Below are the code and all the weights of a small trained network. Each question names an input and a target symbol and asks about switching units off, where a switched-off unit gives its printed mean instead of its output.

import numpy as np


def w(rows, s, z=0):
    codes = np.array(rows[::2]) - 128.0
    scale = np.full(codes.shape[1], s)
    scale[-1] = z or s
    return codes * scale


def norm(h):
    return h / np.sqrt((h * h).mean(-1, keepdims=True) + 1e-5)


def softmax(a):
    e = np.exp(a - a.max(-1, keepdims=True))
    return e / e.sum(-1, keepdims=True)


def log_softmax(a):
    a = a - a.max(-1, keepdims=True)
    return a - np.log(np.exp(a).sum(-1, keepdims=True))


def net(x, mask):
    ids = ['αβγδεθξπστφ'.index(c) for c in x.split()]
    T = len(ids)
    res = E[ids] + P[:T]
    u = 0
    for l in range(3):
        r = norm(res)
        for j in range(2):
            rows = slice(4 * j, 4 * j + 4)
            q, k, v = (r @ M[l][rows].T for M in (Q, K, V))
            z = softmax(np.where(np.tri(T) > 0, q @ k.T / 4**0.5, -1e9)) @ v
            o = O[l][rows]
            res = res + np.where(mask[u + j], z, o[:, -1]) @ o[:, :-1]
        u += 2
    return log_softmax(norm(res)[-1] @ U[:, :-1].T + U[:, -1])


Q, K, V, O = {}, {}, {}, {}
E = w([
[73,134,103,118,133,175,101,135,150,56,146,101],'α',
[101,152,96,154,177,141,79,162,122,150,123,76],'β',
[101,91,89,116,161,134,75,140,185,95,137,53],'γ',
[154,85,113,141,240,127,103,116,101,142,76,120],'δ',
[77,137,195,100,146,120,97,134,193,120,161,113],'ε',
[143,189,169,113,188,83,167,100,165,55,210,131],'θ',
[187,36,92,166,112,171,75,144,202,172,144,135],'ξ',
[106,109,109,169,125,144,234,52,171,87,58,139],'π',
[37,118,184,166,100,115,35,52,186,168,57,164],'σ',
[134,146,152,161,161,210,175,154,195,249,122,124],'τ',
[108,121,186,87,154,180,130,145,92,135,134,188],'φ',
],0.015)
P = w([
[87,162,113,160,161,91,101,169,122,75,144,187],'0',
[81,82,178,188,195,121,153,155,116,104,212,117],'1',
[139,109,170,193,172,148,109,107,120,115,184,104],'2',
[111,155,104,102,183,132,115,158,169,126,117,200],'3',
[202,183,165,130,153,180,112,138,196,118,88,112],'4',
[152,115,131,142,145,159,132,45,94,182,197,100],'5',
[163,64,155,67,146,136,156,74,145,183,137,40],'6',
[252,137,128,79,159,202,157,134,199,163,130,111],'7',
],0.013)
Q[0] = w([
[208,201,139,113,152,150,90,201,201,93,67,151],'0.h0',
[129,188,137,102,109,108,96,222,176,91,2,156],'0.h0',
[224,128,197,33,82,146,139,116,171,81,54,31],'0.h0',
[180,154,203,87,60,179,135,48,113,176,85,41],'0.h0',
[82,90,132,182,108,84,140,93,50,149,161,196],'0.h1',
[132,155,89,39,26,56,152,125,78,153,84,79],'0.h1',
[123,93,177,81,177,190,137,32,135,164,153,48],'0.h1',
[99,90,113,83,163,76,138,135,157,106,86,174],'0.h1',
],0.0098)
K[0] = w([
[126,96,148,175,121,126,143,42,48,162,212,78],'0.h0',
[121,79,194,175,137,175,125,114,88,128,191,58],'0.h0',
[226,182,172,146,73,186,78,2,125,136,105,51],'0.h0',
[217,186,108,90,176,197,75,73,141,124,136,148],'0.h0',
[73,149,112,127,122,87,138,234,135,106,94,157],'0.h1',
[146,159,143,216,165,160,90,159,180,45,93,53],'0.h1',
[207,194,142,55,94,163,115,72,138,161,87,173],'0.h1',
[123,106,222,169,121,130,158,156,119,139,151,116],'0.h1',
],0.0098)
V[0] = w([
[155,86,29,151,167,114,135,127,174,158,87,75],'0.h0',
[142,115,85,181,134,228,178,155,118,110,151,197],'0.h0',
[116,245,135,189,169,99,168,129,147,190,123,142],'0.h0',
[169,84,172,128,143,131,77,161,118,193,119,189],'0.h0',
[72,171,114,156,71,118,109,104,182,105,143,63],'0.h1',
[75,94,202,189,197,159,123,75,165,132,56,149],'0.h1',
[73,143,186,52,115,207,133,152,156,151,198,130],'0.h1',
[137,114,176,106,154,93,130,42,162,83,121,157],'0.h1',
],0.012)
O[0] = w([
[159,80,173,184,207,84,142,178,128,179,80,176,130],'0.h0',
[254,50,119,108,115,71,220,133,166,38,61,105,161],'0.h0',
[190,180,175,60,93,221,88,176,155,115,100,186,149],'0.h0',
[162,211,95,187,107,83,59,196,154,114,133,91,110],'0.h0',
[46,173,125,162,139,141,157,142,193,179,100,47,132],'0.h1',
[192,81,75,191,227,234,170,95,119,141,122,164,249],'0.h1',
[220,212,168,243,113,114,111,99,121,110,60,78,165],'0.h1',
[181,96,14,104,187,75,138,56,134,135,134,134,177],'0.h1',
],0.0095,0.017)
Q[1] = w([
[201,105,109,134,166,120,143,96,78,110,164,97],'1.h0',
[129,126,151,142,76,110,144,113,106,82,104,117],'1.h0',
[140,70,207,141,114,85,159,145,124,125,111,120],'1.h0',
[159,85,140,138,104,97,108,160,158,92,79,126],'1.h0',
[133,179,85,102,6,75,111,145,75,129,83,152],'1.h1',
[107,87,105,147,137,142,130,69,183,67,144,141],'1.h1',
[188,100,74,151,184,174,98,75,126,103,214,150],'1.h1',
[79,135,137,125,155,114,104,181,135,63,170,168],'1.h1',
],0.011)
K[1] = w([
[127,217,129,72,64,46,160,96,82,142,110,175],'1.h0',
[114,96,98,120,122,170,139,129,98,93,53,135],'1.h0',
[32,44,99,142,100,146,106,170,173,191,97,108],'1.h0',
[119,65,144,112,19,174,138,148,124,115,149,130],'1.h0',
[54,142,145,122,199,188,74,141,63,2,132,86],'1.h1',
[128,88,124,118,62,126,172,103,173,222,71,110],'1.h1',
[135,149,109,119,23,96,144,140,140,214,61,216],'1.h1',
[165,76,60,183,188,162,76,72,142,102,78,184],'1.h1',
],0.0079)
V[1] = w([
[80,162,68,170,60,204,146,76,17,117,54,150],'1.h0',
[64,100,133,125,59,165,123,140,120,174,65,136],'1.h0',
[133,137,254,172,168,109,47,155,115,219,136,62],'1.h0',
[194,180,162,195,172,106,192,79,117,139,149,151],'1.h0',
[93,210,199,99,96,90,184,127,97,147,81,193],'1.h1',
[224,97,124,157,88,210,150,169,141,212,140,101],'1.h1',
[125,146,75,88,181,174,187,236,67,124,194,47],'1.h1',
[138,74,141,85,170,46,29,164,156,75,213,115],'1.h1',
],0.0092)
O[1] = w([
[143,26,140,148,78,180,102,136,12,190,175,69,130],'1.h0',
[146,120,69,187,101,221,148,186,56,113,100,163,32],'1.h0',
[188,167,94,200,165,149,121,81,108,41,61,143,13],'1.h0',
[180,128,230,92,140,129,123,49,175,150,152,63,230],'1.h0',
[123,186,147,60,138,215,211,88,109,177,71,169,2],'1.h1',
[37,83,216,153,137,182,151,218,193,56,166,120,220],'1.h1',
[154,173,192,13,102,93,93,193,86,63,4,17,115],'1.h1',
[174,151,1,147,131,119,69,125,131,109,143,115,48],'1.h1',
],0.0089,0.0099)
Q[2] = w([
[133,119,106,169,101,135,146,141,95,145,124,91],'2.h0',
[89,131,145,215,133,188,166,104,134,125,121,158],'2.h0',
[81,198,22,59,7,103,133,162,17,136,91,184],'2.h0',
[158,126,198,179,218,170,134,105,248,119,100,125],'2.h0',
[177,80,213,131,189,160,205,138,155,79,142,87],'2.h1',
[83,90,89,105,119,102,144,92,124,115,165,188],'2.h1',
[158,118,133,131,152,91,215,135,136,101,114,106],'2.h1',
[159,117,116,86,170,171,157,131,129,118,108,136],'2.h1',
],0.012)
K[2] = w([
[117,145,219,127,154,117,141,80,157,103,142,135],'2.h0',
[180,173,129,150,117,129,97,143,148,114,116,114],'2.h0',
[198,55,213,193,222,129,136,98,161,59,182,56],'2.h0',
[98,182,53,76,9,52,128,172,63,157,84,211],'2.h0',
[71,98,77,101,52,110,120,184,119,152,53,172],'2.h1',
[168,66,173,162,132,142,146,141,114,140,121,108],'2.h1',
[66,149,110,152,111,133,163,141,120,165,96,169],'2.h1',
[125,126,118,194,96,124,93,137,166,104,90,132],'2.h1',
],0.012)
V[2] = w([
[124,60,166,96,93,161,225,138,196,197,193,89],'2.h0',
[200,78,131,160,2,147,113,175,42,37,123,134],'2.h0',
[116,6,136,205,134,133,136,181,154,202,96,124],'2.h0',
[140,84,140,67,193,84,118,186,52,68,116,94],'2.h0',
[210,175,100,132,80,63,157,52,200,90,131,84],'2.h1',
[206,92,218,110,186,118,79,128,38,182,188,76],'2.h1',
[184,81,63,78,161,139,124,85,204,90,109,204],'2.h1',
[170,43,105,199,180,153,213,98,94,146,105,59],'2.h1',
],0.0086)
O[2] = w([
[176,190,68,93,81,135,110,184,167,225,77,166,222],'2.h0',
[62,196,193,119,162,96,108,145,83,75,158,48,2],'2.h0',
[139,194,106,150,95,106,138,97,254,108,176,165,188],'2.h0',
[52,115,75,174,159,213,179,48,114,190,135,90,158],'2.h0',
[196,175,223,56,156,107,187,103,62,174,194,117,70],'2.h1',
[184,131,107,216,166,167,70,81,76,151,170,200,138],'2.h1',
[114,104,201,106,86,84,79,99,129,199,46,200,174],'2.h1',
[78,130,177,137,15,192,151,83,62,107,164,89,238],'2.h1',
],0.0095,0.0071)
U = w([
[88,174,135,6,16,139,98,83,149,150,78,142,191],'α',
[84,216,153,114,125,146,45,120,59,123,104,79,226],'β',
[97,151,80,171,137,37,117,203,147,111,30,22,172],'γ',
[169,78,83,27,166,132,153,166,99,131,97,174,75],'δ',
[145,213,41,157,134,185,143,129,143,167,174,97,121],'ε',
[185,207,88,46,113,26,98,70,145,100,112,89,191],'θ',
[110,99,127,160,96,55,37,190,184,77,212,196,67],'ξ',
[110,74,95,103,67,103,254,78,126,108,119,98,145],'π',
[47,159,94,215,198,107,105,45,135,177,137,189,63],'σ',
[127,183,224,123,161,181,147,209,182,117,84,137,3],'τ',
[248,167,156,147,68,146,108,111,61,67,67,151,139],'φ',
],0.0074,0.0051)

Each question gives the input, a string of symbols that net reads in full, and the target symbol t.
The units are the heads (4 rows each of Q, K, V and O). Each row of codes is followed by its name. A weight is (code - 128) times the scale printed after its matrix; where a second scale follows, it is the last column's (O and U).
mask holds one flag per head, layer by layer. A switched-off head (its flag False) gives its mean, the last column of its rows in O, instead of its output. The means were averaged over made-up inputs and are rounded, as every weight is.
A unit's drop is (log p(t) with every unit on - log p(t) with that unit switched off) / (log p(t) with every unit on - log p(t) with every unit switched off).
The circuit of an input: a set's keep is (log p(t) with only the set's units on - log p(t) with every unit switched off) / (log p(t) with every unit on - log p(t) with every unit switched off). Starting from all 6 units, units are removed one at a time, each time the one whose removal leaves the highest keep (on an exact tie, the one counted first), for as long as the keep stays at least 0.8.
circuit, biggest first: the units of the circuit, biggest drop first
most important unit: the unit with the biggest drop
heads that matter: for each layer, one digit per head in row order, 1 if its drop is at least 0.15 and else 0, layers parted by /
drop of u: that unit's drop, to one decimal
input ξ π δ, target θ: most important unit => 0.h0
input θ σ δ, target δ: heads that matter => 11 / 00 / 10
input σ π γ ξ α σ, target ξ: circuit, biggest first => (2.h0 1.h1)
input τ α π, target τ: circuit, biggest first => (1.h1 0.h1)
input τ α ε τ, target τ: heads that matter => 11 / 01 / 10
input π θ ξ τ, target α: heads that matter => 10 / 00 / 01
input ξ θ σ θ θ γ θ, target θ: heads that matter => 01 / 01 / 00
input α δ σ ε α β δ π, target ε: heads that matter => 11 / 10 / 11
input δ θ α α, target θ: circuit, biggest first => (1.h1 0.h1)
input θ α φ α τ π, target δ: heads that matter => 11 / 10 / 11
input γ θ α σ ε, target π: heads that matter => 11 / 10 / 01
input δ θ δ θ τ ξ ξ θ, target ξ: circuit, biggest first => (0.h1 1.h1)
input σ π ξ δ ξ α, target ξ: heads that matter => 00 / 00 / 00
input σ σ γ β α β, target τ: circuit, biggest first => (0.h0)
input π γ δ γ γ θ φ α, target α: heads that matter => 10 / 00 / 11
input τ σ ε π β σ γ, target τ: circuit, biggest first => (0.h0 1.h1)
input ξ θ σ γ α δ γ ε, target θ: heads that matter => 01 / 11 / 01
input γ β θ π ξ, target π: heads that matter => 11 / 11 / 11
input ξ ξ γ, target γ: heads that matter => 01 / 10 / 00
input τ α ξ γ τ δ, target τ: most important unit => 1.h1
input α ε ε α θ, target ε: circuit, biggest first => (0.h0 0.h1 2.h0)
input φ β τ α δ ξ ξ, target ξ: heads that matter => 01 / 01 / 00
input π α π α δ α, target α: heads that matter => 00 / 00 / 11
input β α δ α γ θ γ, target γ: drop of 0.h1 => 1.3
input α θ τ φ β, target φ: drop of 0.h0 => 0.5
input α δ ε α, target ε: drop of 1.h0 => 0.7
input ξ γ ξ τ α, target γ: drop of 1.h1 => 0.1
input α α γ ξ α, target ξ: circuit, biggest first => (1.h1)
